Below are the code and all the weights of a small trained network. Each question names an input and a target symbol and asks about switching units off, where a switched-off unit gives its printed mean instead of its output.

import numpy as np


def w(rows, s, z=0):
    codes = np.array(rows[::2]) - 128.0
    scale = np.full(codes.shape[1], s)
    scale[-1] = z or s
    return codes * scale


def norm(h):
    return h / np.sqrt((h * h).mean(-1, keepdims=True) + 1e-5)


def f(y):
    return y / 2 * (1 + np.tanh(0.7978845608 * (y + 0.044715 * y**3)))


def softmax(a):
    e = np.exp(a - a.max(-1, keepdims=True))
    return e / e.sum(-1, keepdims=True)


def log_softmax(a):
    a = a - a.max(-1, keepdims=True)
    return a - np.log(np.exp(a).sum(-1, keepdims=True))


def net(x, mask):
    ids = ['βεζλπτω'.index(c) for c in x.split()]
    T = len(ids)
    res = E[ids] + P[:T]
    u = 0
    for l in range(2):
        r = norm(res)
        for j in range(3):
            rows = slice(2 * j, 2 * j + 2)
            q, k, v = (r @ M[l][rows].T for M in (Q, K, V))
            z = softmax(np.where(np.tri(T) > 0, q @ k.T / 2**0.5, -1e9)) @ v
            o = O[l][rows]
            res = res + np.where(mask[u + j], z, o[:, -1]) @ o[:, :-1]
        u += 3
        y = f(norm(res) @ A[l][:, :-1].T + A[l][:, -1])
        res = res + np.where(mask[u : u + 16], y, B[l][:, -1]) @ B[l][:, :-1]
        u += 16
    return log_softmax(norm(res)[-1] @ U[:, :-1].T + U[:, -1])


Q, K, V, O, A, B = {}, {}, {}, {}, {}, {}
E = w([
[148,112,78,196],'β',
[116,143,121,48],'ε',
[208,132,113,179],'ζ',
[44,211,196,126],'λ',
[48,106,123,154],'π',
[253,142,177,113],'τ',
[121,186,172,136],'ω',
],0.032)
P = w([
[171,29,249,181],'0',
[122,254,55,150],'1',
[120,219,64,137],'2',
[132,184,65,113],'3',
[118,205,57,114],'4',
[112,250,48,116],'5',
[136,155,58,92],'6',
[110,198,51,123],'7',
[124,162,52,97],'8',
[111,181,45,109],'9',
[127,135,52,103],'10',
[135,131,45,103],'11',
[116,133,38,114],'12',
[119,136,42,127],'13',
],0.0065)
Q[0] = w([
[255,124,92,180],'L0H1',
[147,101,74,145],'L0H1',
[203,99,153,180],'L0H2',
[18,180,105,64],'L0H2',
[225,119,141,185],'L0H3',
[141,171,190,113],'L0H3',
],0.096)
K[0] = w([
[141,226,2,35],'L0H1',
[127,111,62,94],'L0H1',
[151,77,173,167],'L0H2',
[92,250,39,66],'L0H2',
[234,209,74,236],'L0H3',
[167,255,123,20],'L0H3',
],0.053)
V[0] = w([
[148,199,132,254],'L0H1',
[174,233,41,149],'L0H1',
[80,206,120,195],'L0H2',
[154,125,103,77],'L0H2',
[84,7,155,86],'L0H3',
[134,103,46,66],'L0H3',
],0.019)
O[0] = w([
[64,151,225,198,227],'L0H1',
[149,14,163,158,172],'L0H1',
[94,71,93,39,173],'L0H2',
[91,148,228,159,141],'L0H2',
[26,65,132,90,1],'L0H3',
[179,8,121,44,145],'L0H3',
],0.011,0.0096)
A[0] = w([
[4,76,113,149,121],'L0N1',
[43,164,94,133,130],'L0N2',
[139,200,89,121,103],'L0N3',
[133,97,103,194,80],'L0N4',
[91,133,46,79,149],'L0N5',
[97,117,112,217,56],'L0N6',
[157,94,197,100,98],'L0N7',
[239,97,122,153,39],'L0N8',
[188,121,251,124,107],'L0N9',
[102,83,57,219,254],'L0N10',
[84,34,59,187,147],'L0N11',
[214,126,106,153,167],'L0N12',
[12,108,101,95,133],'L0N13',
[20,191,120,106,131],'L0N14',
[86,166,195,149,94],'L0N15',
[84,89,142,14,104],'L0N16',
],0.031,0.0083)
B[0] = w([
[211,107,182,161,201],'L0N1',
[123,100,117,178,190],'L0N2',
[95,91,155,147,171],'L0N3',
[105,177,92,115,152],'L0N4',
[120,143,202,160,160],'L0N5',
[127,192,55,91,158],'L0N6',
[159,96,182,161,178],'L0N7',
[150,103,172,243,218],'L0N8',
[209,106,152,174,252],'L0N9',
[111,218,43,189,188],'L0N10',
[87,99,150,202,169],'L0N11',
[143,102,208,165,221],'L0N12',
[139,149,180,194,199],'L0N13',
[109,101,198,190,235],'L0N14',
[89,83,205,127,233],'L0N15',
[107,254,88,83,179],'L0N16',
],0.067,0.019)
Q[1] = w([
[180,83,152,141],'L1H1',
[184,187,39,13],'L1H1',
[70,136,160,96],'L1H2',
[137,121,99,130],'L1H2',
[203,68,1,153],'L1H3',
[125,83,105,168],'L1H3',
],0.044)
K[1] = w([
[92,164,122,160],'L1H1',
[253,35,74,192],'L1H1',
[106,127,152,158],'L1H2',
[150,106,111,146],'L1H2',
[134,113,30,199],'L1H3',
[113,149,136,123],'L1H3',
],0.055)
V[1] = w([
[29,116,80,153],'L1H1',
[35,217,180,85],'L1H1',
[185,168,122,22],'L1H2',
[103,55,156,181],'L1H2',
[145,183,97,201],'L1H3',
[125,2,76,152],'L1H3',
],0.044)
O[1] = w([
[77,81,188,36,138],'L1H1',
[116,194,61,2,223],'L1H1',
[94,186,218,198,5],'L1H2',
[168,138,33,68,182],'L1H2',
[94,151,96,56,208],'L1H3',
[78,74,242,198,20],'L1H3',
],0.028)
A[1] = w([
[54,157,70,185,5],'L1N1',
[85,2,111,167,123],'L1N2',
[86,100,209,120,138],'L1N3',
[122,158,185,142,154],'L1N4',
[118,144,141,203,51],'L1N5',
[159,61,143,137,144],'L1N6',
[99,67,32,106,119],'L1N7',
[84,133,178,98,88],'L1N8',
[138,136,174,68,80],'L1N9',
[19,66,159,129,86],'L1N10',
[154,95,159,89,82],'L1N11',
[87,40,102,75,14],'L1N12',
[121,130,47,67,135],'L1N13',
[182,62,90,77,144],'L1N14',
[130,116,181,74,136],'L1N15',
[155,145,76,122,121],'L1N16',
],0.042,0.011)
B[1] = w([
[50,22,193,40,154],'L1N1',
[198,98,154,30,248],'L1N2',
[63,102,75,162,217],'L1N3',
[100,87,163,128,212],'L1N4',
[124,116,53,62,223],'L1N5',
[85,195,99,108,249],'L1N6',
[73,94,77,21,160],'L1N7',
[120,72,145,142,138],'L1N8',
[109,168,161,90,148],'L1N9',
[93,170,241,155,186],'L1N10',
[160,170,141,161,175],'L1N11',
[254,168,45,143,165],'L1N12',
[76,33,168,212,156],'L1N13',
[97,56,89,128,189],'L1N14',
[132,141,100,69,172],'L1N15',
[134,164,97,139,167],'L1N16',
],0.081,0.02)
U = w([
[23,130,66,127,163],'β',
[90,249,162,101,193],'ε',
[162,176,34,170,133],'ζ',
[67,117,240,94,117],'λ',
[80,141,154,231,156],'π',
[223,65,157,166,1],'τ',
[165,140,111,22,121],'ω',
],0.016,0.0065)

Each question gives the input, a string of symbols that net reads in full, and the target symbol t.
The units are the heads (2 rows each of Q, K, V and O) and the neurons (one row each of A and B). Each row of codes is followed by its name. A weight is (code - 128) times the scale printed after its matrix; where a second scale follows, it is the last column's (O, A, B and U).
mask holds one flag per unit, layer by layer, with each layer's heads first. A switched-off unit (its flag False) gives its mean, the last column of its rows in O or B, instead of its output. The means were averaged over made-up inputs and are rounded, as every weight is.
A unit's drop is (log p(t) with every unit on - log p(t) with that unit switched off) / (log p(t) with every unit on - log p(t) with every unit switched off).
The circuit of an input: a set's keep is (log p(t) with only the set's units on - log p(t) with every unit switched off) / (log p(t) with every unit on - log p(t) with every unit switched off). Starting from the 12 units with the biggest drops (on a tie, the unit counted first), units are removed one at a time, each time the one whose removal leaves the highest keep (on an exact tie, the one counted first), for as long as the keep stays at least 0.8.
units of the circuit, in order: the units of the circuit, biggest drop first
k most important neurons: the k neurons with the biggest drops, biggest first
top k neurons in layer l: the k neurons of layer l with the biggest drops, biggest first
input λ ζ ω ε π ζ ζ ζ ω τ π τ ω, target ζ: 2 most important neurons	L0N1, L0N16
input π λ ε π ω λ τ β ω ζ τ ω ω, target β: 3 most important neurons	L1N13, L0N16, L1N2
input λ λ π π τ ω ω ω ε ω ω β λ π, target ζ: 2 most important neurons	L0N1, L0N16
input ζ λ λ ω ω β, target β: most important neuron	L1N1
input ε λ λ, target ε: units of the circuit, in order	L0N16, L0H2
input λ λ π τ τ ω ε ζ λ τ, target ζ: 3 most important neurons	L0N16, L0N1, L1N2
input β ω ζ τ ε λ ζ ω λ τ, target λ: 3 most important neurons	L0N12, L0N9, L0N10
input π τ λ τ τ ε, target β: 2 most important neurons	L1N13, L1N2
input π λ π π β ε ζ ζ λ τ, target β: 3 most important neurons	L0N16, L0N9, L0N14
input τ π π λ τ β λ τ ω ε ω, target π: 3 most important neurons	L0N16, L1N2, L0N9
input π π π ω τ ω ω ζ ε, target β: units of the circuit, in order	L0N9, L0N1
input ζ ω π λ ω ε λ τ λ π, target τ: units of the circuit, in order	L0H3, L1H2, L0N13
input ζ ζ ζ ω β β λ ω ε π, target τ: 2 most important neurons	L0N1, L0N16
input τ ω λ β τ ω π τ ε λ, target π: units of the circuit, in order	L1N2
input β ω τ ω τ π β ε λ ω, target λ: 4 most important neurons	L0N9, L0N6, L0N10, L0N7
input τ ω ω ζ τ ε β ω τ β, target π: 2 most important neurons	L0N8, L0N16
input λ ω ε ε ε ω λ π τ β β, target ζ: units of the circuit, in order	L1H3, L0N8, L0N16, L1H1
input β ζ ζ ζ λ ζ ω ε, target λ: 2 most important neurons	L0N9, L0N6
input ε ε ε ω ω π, target ε: units of the circuit, in order	L0H3, L0N16
input β π π ε β, target λ: top 2 neurons in layer 0	L0N9, L0N11
input π β ω ε ω β λ τ ζ ω τ τ ω ε, target ε: units of the circuit, in order	L0N16
input τ ζ ε π ζ λ, target π: top 4 neurons in layer 0	L0N16, L0N9, L0N1, L0N15
input τ λ ω ζ ω ζ ζ λ ω λ ζ ε β β, target π: units of the circuit, in order	L0H3, L1H2, L0N16, L0N8
input λ π β π ζ ω β ω ε π τ λ, target ζ: top 3 neurons in layer 1	L1N2, L1N10, L1N1
input β τ β β β β β β β ω ε λ λ ζ, target λ: top 3 neurons in layer 0	L0N9, L0N6, L0N12
